Moves between elements:
x693: f>x162, n>x242, c>x602, t>x940, r>x554
x535: f>x672, n>x347, c>x306, t>x195, r>x911
x750: f>x482, n>x554, c>x195, t>x485, r>x672
x946: f>x830, n>x470, c>x192, t>x665, r>x968
x85: f>x624, n>x339, c>x609, t>x958, r>x974
x833: f>x301, n>x46, c>x750, t>x930, r>x940
x130: f>x434, n>x540, c>x693, t>x931, r>x46
x808: f>x620, n>x941, c>x968, t>x830, r>x531
x317: f>x65, n>x434, c>x930, t>x130, r>x301
x941: f>x808, n>x830, c>x190, t>x946, r>x681
x807: f>x710, n>x65, c>x833, t>x317, r>x931
x26: f>x993, n>x974, c>x376, t>x392, r>x856
x993: f>x563, n>x26, c>x971, t>x974, r>x708
x376: f>x971, n>x517, c>x807, t>x336, r>x648
x218: f>x239, n>x624, c>x392, t>x85, r>x993
x92: f>x931, n>x301, c>x828, t>x833, r>x693
x971: f>x983, n>x376, c>x710, t>x517, r>x320
x359: f>x392, n>x609, c>x555, t>x708, r>x376
x242: f>x693, n>x940, c>x727, t>x828, r>x485
x195: f>x347, n>x788, c>x439, t>x585, r>x995
x320: f>x219, n>x648, c>x540, t>x522, r>x317
x46: f>x833, n>x930, c>x554, t>x162, r>x828
x479: f>x306, n>x439, c>x449, t>x221, r>x533
x531: f>x665, n>x681, c>x667, t>x97, r>x192
x162: f>x930, n>x693, c>x784, t>x242, r>x750
x482: f>x828, n>x750, c>x347, t>x554, r>x727
x958: f>x339, n>x563, c>x856, t>x993, r>x359
x784: f>x485, n>x602, c>x474, t>x727, r>x195
x522: f>x648, n>x710, c>x92, t>x807, r>x130
x554: f>x750, n>x485, c>x788, t>x784, r>x535
x97: f>x681, n>x968, c>x218, t>x190, r>x6
x439: f>x479, n>x221, c>x620, t>x849, r>x834
x474: f>x585, n>x911, c>x700, t>x507, r>x439
x392: f>x974, n>x359, c>x336, t>x609, r>x971
x667: f>x6, n>x239, c>x26, t>x218, r>x958
x828: f>x940, n>x482, c>x535, t>x750, r>x602
x700: f>x849, n>x149, c>x830, t>x533, r>x620
x849: f>x221, n>x700, c>x941, t>x149, r>x449
x563: f>x958, n>x993, c>x983, t>x26, r>x609
x708: f>x609, n>x856, c>x320, t>x983, r>x336
x968: f>x97, n>x190, c>x624, t>x643, r>x667
x149: f>x700, n>x533, c>x946, t>x834, r>x808
x687: f>x834, n>x449, c>x531, t>x620, r>x946
x727: f>x602, n>x672, c>x507, t>x535, r>x585
x819: f>x192, n>x6, c>x563, t>x667, r>x85
x672: f>x727, n>x535, c>x995, t>x347, r>x474
x533: f>x149, n>x834, c>x470, t>x687, r>x941
x930: f>x46, n>x162, c>x485, t>x693, r>x482
x470: f>x946, n>x665, c>x819, t>x531, r>x190
x620: f>x449, n>x808, c>x97, t>x941, r>x665
x190: f>x968, n>x643, c>x85, t>x192, r>x239
x507: f>x911, n>x995, c>x533, t>x306, r>x849
x339: f>x85, n>x958, c>x708, t>x563, r>x392
x239: f>x667, n>x218, c>x974, t>x624, r>x563
x834: f>x533, n>x687, c>x665, t>x449, r>x830
x856: f>x708, n>x983, c>x648, t>x971, r>x555
x65: f>x807, n>x317, c>x46, t>x434, r>x92
x517: f>x376, n>x336, c>x65, t>x555, r>x522
x192: f>x643, n>x819, c>x958, t>x6, r>x624
x911: f>x474, n>x507, c>x149, t>x995, r>x221
x540: f>x130, n>x931, c>x242, t>x92, r>x930
x940: f>x242, n>x828, c>x672, t>x482, r>x784
x609: f>x359, n>x708, c>x219, t>x856, r>x517
x485: f>x554, n>x784, c>x585, t>x602, r>x347
x585: f>x788, n>x474, c>x849, t>x911, r>x479
x974: f>x26, n>x392, c>x517, t>x359, r>x983
x995: f>x507, n>x306, c>x834, t>x479, r>x700
x221: f>x439, n>x849, c>x808, t>x700, r>x687
x788: f>x195, n>x585, c>x221, t>x474, r>x306
x830: f>x941, n>x946, c>x643, t>x470, r>x97
x306: f>x995, n>x479, c>x687, t>x439, r>x149
x555: f>x336, n>x219, c>x434, t>x320, r>x807
x665: f>x470, n>x531, c>x6, t>x681, r>x643
x336: f>x517, n>x555, c>x317, t>x219, r>x710
x602: f>x784, n>x727, c>x911, t>x672, r>x788
x347: f>x535, n>x195, c>x479, t>x788, r>x507
x449: f>x687, n>x620, c>x681, t>x808, r>x470
x648: f>x320, n>x522, c>x931, t>x710, r>x434
x624: f>x218, n>x85, c>x359, t>x339, r>x26
x643: f>x190, n>x192, c>x339, t>x819, r>x218
x301: f>x92, n>x833, c>x482, t>x46, r>x242
x434: f>x317, n>x130, c>x162, t>x540, r>x833
x710: f>x522, n>x807, c>x301, t>x65, r>x540
x983: f>x856, n>x971, c>x522, t>x376, r>x219
x931: f>x540, n>x92, c>x940, t>x301, r>x162
x219: f>x555, n>x320, c>x130, t>x648, r>x65
x681: f>x531, n>x97, c>x239, t>x968, r>x819
x6: f>x819, n>x667, c>x993, t>x239, r>x339

The rows follow the links: the fewer symbols apart two elements are, the more alike their rows tend to be.

Each row is also shifted at random along 9 hidden directions that mean nothing.

Some elements, each with a row of numbers:
x306	[-19  -3   0 -19  -1  -7 -26 -18 -14   7 -26 -17  26  24 -10   9   1 -17  -4 -31   9  11  -4  21  -9   6 -11 -12 -19 -10  -4   9  12  13  14  -1 -19  24]
x434	[ -4  -4  10   4  20 -22  -4  -1 -20  -9 -25 -10   9  -3  10  22 -23  -6   5 -12  12   3 -16 -11   1  11   4  20   9   8 -16   2  13  -7 -12 -20  -5  20]
x190	[-59   0 -13  -9 -19  23 -18   1  -3  18   5  -2  20  19 -10 -29  -6  -8  -4 -14  -7  30   5  16 -10   3 -12 -10 -16 -18  -2   5 -10  19   5  14  -8  -2]
x788	[  3  12  -2  -2   4   8 -10 -16   9 -16 -25  -8 -13  -3  -8 -18  11   9 -20   8   8  -1   3  17   3 -15 -13  -4   6  -5  37  -3   2  10 -29   0  11  -2]
x665	[ 22  -7   4   7  -9  13   7   0   9  18  26  30  -2 -13  -1 -15  -2  16   4   4  -1  -7   0 -16  13   0  -3  -6   6   2  -4 -13 -24 -18  12   2   6  -7]
x149	[  8  -9  -9   4 -16  17 -16  -7 -14  11  18  13  24   0  -8  -9  24  -1 -19 -15   9  -5   4  21   3 -24  -7 -13   4  10  10  -1   3  15  22  15   3  -8]
x643	[ -4 -12  -3   6  12   6 -10   0   4 -15   1  22   8 -13   5 -10  30  -9 -17 -10   1 -11  -5  -5  -5  -1 -23  -1 -16  -4  22 -13   9  13   6  -2   1  -2]
x833	[ 37   7   3   3   3 -19   9   1  -2 -10  -4 -12   2   3   7  20 -16  11   7  -4  -3  14  -8 -15   8  10  23  11   9   4 -29  22   9   8   0  -9   8  -2]
x85	[ -7  16   6   8   5 -18   3  17 -18 -19  22   8 -12 -16   4  18  -4  26   9 -18  -6  13   3 -17 -19  14   9  -7 -14  -3 -26   4   7  12   5 -23   7 -27]
x808	[ 38 -13   8   5  10   0   2  -1  -5  11  -8  16  18 -15   0   8 -10   5   0   7  19 -12  -1  -9  11   1   5  -8  10   8   4  -8 -14  -8  14   0   0  19]
x667	[ 33 -11   4  -5  17   6 -12   1 -12  -7  -3   1   4  -4   9 -11   7 -29 -16 -10   7  -1   4 -15 -12  16 -21   2   0   3  17  -5  11   4 -14 -15  -9   0]
x470	[ 23  -9   1 -23 -18   8  -8   4  46  16  28 -14  -4  17   3  -3  15 -35  -2  12  -6  29  -1 -27   0  24   9 -13   7  -1   8  -4  -9   3  13   3  12  -2]
x554	[-42   4   4  -7   7  -6   8  -9  16 -11 -19  -8 -15   7  -4   1  12   4   1  15   2 -16  10  11   9   1  -2  -9   0  -3  17  10  -1   0  -6   2  -2   4]
x958	[ 19   7   0  10   8  10   0  14 -29  -9   6   2  -7 -15   2 -12 -11   6  -8   3   7   5  17   3 -15  -3  -4  -1  11   6   9   2   2   9 -24  -9   2 -21]
x317	[  6 -16  10  15  30  -6   0  -8 -11  -8 -22  16  -2 -21  14   6  -9 -20 -11   8  12 -31 -17  -6   8  -8  -8  30  20  20  14 -18  11 -24 -19 -10  -2  24]
x648	[ 32 -22  -5   0 -10   8   1  -2   9  25  21  -7  16   2  15   1   4 -39  -6  -4  -6  -5 -22 -32   7  -1  -2  27  11  14  -7 -20   9 -26   6   5  -3  10]
x995	[-11   6  21   0  11 -23  -8 -16   1 -10  10  19 -18 -23   2  29  10  12  -7 -16   5 -16 -12 -17  -4   1   6  -6   3  13  -3 -14   9 -12   9 -27  14  -1]
x819	[-49   7  18   1  16 -15  -3   3  -6  -3   4  21 -15 -18   2  14 -26  11  11  -6  -4   5  -5 -21 -13  22   7  -4  -7  -3 -19  -8  -9 -10   2 -25   2   4]
x347	[ 35   0   4 -17   7  -4   0 -20  24 -12 -23  -9 -20  17  -3 -11  26  -8  -1   0  -3 -18   3   5   7   8 -26  -3 -14 -14  24   2   4 -11 -13  -5 -12   6]
x974	[ 28  11  -5  20   4  -3  15  22 -12 -13  10   7  -4 -24   3   9  -5  25   4  11  -4  -2   5  -5  -9  -9  15   1  -3   1  -6  -4   0  11   0   2  11 -17]
x784	[ 25 -13   6 -13  -1  -6  12 -18  26  11   5  -4  -1   6   5   9  22 -15  -3  -2  -7 -26  -7 -29  16  10  -4   0  -5   2  -1   0   4 -22  17   0  -9   8]
x602	[  9  -1  -4  -3  -8  10  14 -20  22  31 -25   0  18   2  -9  -6 -33   4   0  18 -12 -10 -13  -6  19  -6  17   6  -6 -11 -11   0 -23 -16  13  27  -6  35]
x26	[  0  -6 -15  12  -4  18  -2  14  -9   7  11  -2  24 -14   3  -1  -1 -19 -20  10  -3   4   0  -1 -13 -18  15   4   3   9   9  -8   7  21  10  22   7  -1]
x320	[-21  15 -13   7 -20   2   8  13   8  -8  17  -7 -24  11  -2 -17   8  23  19   2 -15  15   2  17   0 -12  -8   9  -6 -13  -6  -2  -3  -3 -16   4   8 -28]
x710	[  6  -2  -6   6   5 -17  -1   6  21 -12  -7 -12   8  -7  12  24   2 -12  -1   3  -5  14 -29 -21   0  -1  18  23  -2   1  -6 -13  15   8   3   0  16  13]
x911	[ 31  -8   4 -10   7  -4  -8 -26  13   1 -18  11   0   7  -4  -1  16 -13  -6 -13  -7 -26 -11   8   4  -1 -20   1 -21  -8   8  -7   6 -12  12   3 -15  22]
x620	[ 21   1  14   4  16 -20   3   5  -1  -1 -24   7  12 -17  -2  30 -30  21  12  13  19   5  -5 -11   5  11  25 -12   6   1  -9  -3 -18   3  12  -9   9  26]
x971	[ 25  16 -18  14  -9   1  14  27 -19  -7 -14 -27  12   0  -2  -4 -20  35  16   8   8  27   7   8  -2 -10   8   3   0 -13  -6   4  -6  17 -21   7   7 -13]
x708	[-24 -10  13 -10  13  -7   2  16  -3   9   9 -23  -6  -6  13  25 -11 -42   1  15  12   0   3 -30 -15  19  14   2  21  21   6 -13   7 -18  -7 -15  -2  10]

From each start, follow one symbol. Which element do you reach?
Answers are names.
---
[ 44  11   4 -16 -11  -3 -10 -16 -14  10  -6 -14  -2  24 -10 -10 -11  14  10 -30   0  14   6   8  -1  13 -16 -10  -9 -13 -17  14  -3  -9  -9 -15 -15  -5]
n	x995
---
[  5  -5   6   2   8 -10  -7   0 -15 -11  -7  13   9  -4  -4  13  18  13   2 -11  18 -12   7  16   2  -3  -7 -17  -4   4   7   2   2  11  16  -6  -2   2]
r	x830
---
[-14   5  -7  -1 -15  23  -9   5  12  16   8   0  10  -3  -6 -22 -19   2  -9  13   3  34   1  -7   0  -1   9  -9  13  -5  10  -6 -22  13  -7  10  18  -1]
c	x239
---
[ 22  -3  11  -3   6  -3  -1  -7  15   2   1  23 -16  -4  -5   5   3  -2   6  14  -1 -18   3  13   4   0   3 -10   1   4   7  -5 -12 -11  14   2   1  11]
f	x149
---
[-40   4  21 -13   3 -17 -10   7   5  -7  18  -5 -18  -2   1  27   8  -2   5   1  18  15  10 -11  -8  19  14 -24  19  15   4   0  -2   2   5 -26  15  -9]
f	x687
---
[  8  -6  -3   2   5  14   4  -4 -36 -19  -5 -11  -3   9   1 -27  36   8 -17  -8  28 -24  33  23  14 -13 -36  -8  25  15  35  22  15   5 -34  -9 -11 -33]
r	x784
---
[-11   7 -11   1 -14  13  -1  -4  21  -6   9   0 -20  18  -2 -22   7 -11  -4  14 -22   8   1  29   5 -14   3  13   7  -1   2  14   4   9 -10  19   7 -11]
r	x693
---
[ 40   1  -8   6  17 -14   8   0   5 -35 -38 -11   6   9   3   7  15   9  -1   8   3  -5   1  19  11  -3   2   7  -8  -7   8  24  16  30  -6   7  -1   5]
f	x46
---
[-35  13   5 -24  10 -15 -12   7  21 -19 -22 -15 -23  28  -5  -4  -7 -10  22  -1 -13  33   8  12 -20  38 -10 -12 -32 -33  -2  14  -4  16 -10 -14 -12   6]
f	x643
---
[ 20 -14  -5 -14   7   1  -3  10  12   2  -2 -12   9  14   6   8   9 -49   0   5 -15  -1   1  -3 -18  16   0   2 -22  -6   1   1  13   9  17  13 -18  16]
f	x563
---
[  3   5  -7  -6  -7   6 -12 -19  24   0 -11  -5   5   0  -7  -5  12  -6 -22   1  -5   4 -13   4   2 -15   2   0  -6  -6  19  -7   5  13   2  12  13   9]
f	x788
---
[ 14  -3  -1  18  -3  -8  21  14 -21  -3  22  11  -8 -13   7   3  13  29  21 -12   1 -23   1 -11   6  -7 -14   9  -5   3 -15 -13   2 -26   0 -11  -6 -23]
f	x376
---
[ 32  -4  -6  19  -4   6  19  13  21  11  15   5   1 -29  10  10 -10  -5  -3  32  -7  -9 -17 -29   5 -16  26  20  14  12   2 -28  -7 -15   3  15  21   6]
n	x517
---
[-48  -2  17 -26  -9  -9 -16  -9  -8  10  26   4 -22  29  -8   7  19 -13  18 -27  -1  -5  17  20 -10  20 -17 -25  -9   3 -13  11   2 -18  19 -19 -21 -10]
c	x830
---
[-16  -7   8   6   0  -2  20 -12   9  12  13  25 -10  -7   1   7  -2   6   4  10 -13 -37  -2  -5  18  -5  11   5   6  12 -17   6  -7 -25  21   9  -5   4]
f	x693
---
[-18  -5  -5   2  15 -21   5  21  -3 -27  -5  -9   7  -2   8  29  32  -7   9  -5   0 -11   2   1 -15   6  -2  -5 -28  -5   2  -2  23  21  19  -1  -8  -2]
n	x609
---
[-36  -2  13 -12  11  -8  -8  -2   0  -4  -3 -14 -29  15   9  -1  -7 -31   8   2   3   3   0   0  -4  16 -12  15  18  10   5  -1   8 -26 -31 -22  -8   4]
n	x317
---
[ -1   2   3 -15   1 -12  -2 -19  44 -15  -7   1 -21   8  -2   6  37  -8  -4   0 -16 -16 -11  -2   3   3  -9  -4 -24 -13  15  -6   9  -2  11   1   2   6]
n	x788
